Below are the code and all the weights of a small trained network. Each question names an input and a class and asks about switching units off, where a switched-off unit gives its printed mean instead of its output.

import numpy as np


def w(rows, s, z=0):
    codes = np.array(rows[::2]) - 128.0
    scale = np.full(codes.shape[1], s)
    scale[-1] = z or s
    return codes * scale


def f(y):
    return y / 2 * (1 + np.tanh(0.7978845608 * (y + 0.044715 * y**3)))


def log_softmax(a):
    a = a - a.max(-1, keepdims=True)
    return a - np.log(np.exp(a).sum(-1, keepdims=True))


def net(x, mask):
    res = np.array(x, float).reshape(1, 6) / 4 @ E
    y = f(res @ A[0][:, :-1].T + A[0][:, -1])
    res = res + np.where(mask, y, B[0][:, -1]) @ B[0][:, :-1]
    return log_softmax(res[-1] @ U[:, :-1].T + U[:, -1])


A, B = {}, {}
E = w([
[219,213,70,133,188,84],'x0',
[90,112,1,91,176,242],'x1',
[130,120,125,128,131,131],'x2',
[138,56,156,222,175,161],'x3',
[132,121,121,120,128,124],'x4',
[127,130,124,135,125,127],'x5',
],0.0098)
A[0] = w([
[144,144,114,199,210,245,206],'N0',
[20,83,115,58,102,188,230],'N1',
[10,72,179,148,48,118,185],'N2',
[82,2,82,180,77,152,192],'N3',
[148,125,255,242,196,47,172],'N4',
[121,51,224,56,17,41,253],'N5',
],0.0067,0.0046)
B[0] = w([
[169,48,75,202,148,133,219],'N0',
[39,154,125,93,87,246,238],'N1',
[3,77,255,78,52,166,218],'N2',
[61,81,191,148,201,189,208],'N3',
[236,150,162,165,63,174,242],'N4',
[80,158,220,132,204,62,254],'N5',
],0.0077,0.0088)
U = w([
[11,184,180,106,31,47,54],'0',
[100,84,201,194,71,157,254],'1',
[183,208,132,67,91,2,112],'2',
[216,124,118,228,72,85,93],'3',
[38,163,91,58,56,230,23],'4',
[33,41,97,210,90,183,32],'5',
[151,157,15,55,134,173,214],'6',
[154,98,66,212,175,164,175],'7',
],0.0086,0.0044)

Each question gives the input, the list of numbers given to net, and the class t.
The units are the neurons (one row each of A and B). Each row of codes is followed by its name. A weight is (code - 128) times the scale printed after its matrix; where a second scale follows, it is the last column's (A, B and U).
mask holds one flag per neuron, in row order. A switched-off neuron (its flag False) gives its mean, the last column of its row in B, instead of its output. The means were averaged over made-up inputs and are rounded, as every weight is.
A unit's drop is (log p(t) with every unit on - log p(t) with that unit switched off) / (log p(t) with every unit on - log p(t) with every unit switched off).
The circuit of an input: a set's keep is (log p(t) with only the set's units on - log p(t) with every unit switched off) / (log p(t) with every unit on - log p(t) with every unit switched off). Starting from all 6 units, units are removed one at a time, each time the one whose removal leaves the highest keep (on an exact tie, the one counted first), for as long as the keep stays at least 0.8.
circuit, biggest first: the units of the circuit, biggest drop first
unit that matters most: the unit with the biggest drop
k most important neurons: the k neurons with the biggest drops, biggest first
input [4,0,8,-8,7,2], class 2: circuit, biggest first : [N1]
input [-6,-2,-6,-3,-8,0], class 0: circuit, biggest first : [N5, N0]
input [-8,-4,2,0,-5,2], class 0: circuit, biggest first : [N5, N2]
input [-5,0,3,-3,-1,4], class 0: circuit, biggest first : [N5, N0]
input [3,0,0,-8,-8,4], class 2: 2 most important neurons : [N1, N2]
input [3,-8,-8,-8,-6,2], class 2: 2 most important neurons : [N2, N1]
input [3,-6,4,4,0,-7], class 3: circuit, biggest first : [N4, N2]
input [1,-1,-5,-8,1,-1], class 2: circuit, biggest first : [N2, N1]
input [6,0,8,8,-8,5], class 3: circuit, biggest first : [N4, N1]
input [4,1,8,-4,-4,4], class 6: 3 most important neurons : [N5, N2, N4]
input [5,-5,0,-2,-6,1], class 2: 2 most important neurons : [N0, N3]
input [4,-2,-5,0,6,2], class 2: circuit, biggest first : [N3, N1]
input [3,-2,-5,-5,-1,-8], class 2: circuit, biggest first : [N2, N1]
input [-5,1,-7,0,6,2], class 4: circuit, biggest first : [N1]
input [1,4,1,-6,-8,6], class 6: 2 most important neurons : [N2, N3]
input [-8,-7,-2,0,-4,3], class 0: 3 most important neurons : [N5, N2, N0]
input [2,-2,3,-8,2,5], class 2: 3 most important neurons : [N2, N1, N3]
input [1,-6,8,8,3,-7], class 3: 3 most important neurons : [N4, N1, N2]
input [-8,0,-8,-3,-8,-8], class 0: 2 most important neurons : [N5, N2]
input [4,-5,-2,-2,-1,8], class 2: unit that matters most : N0
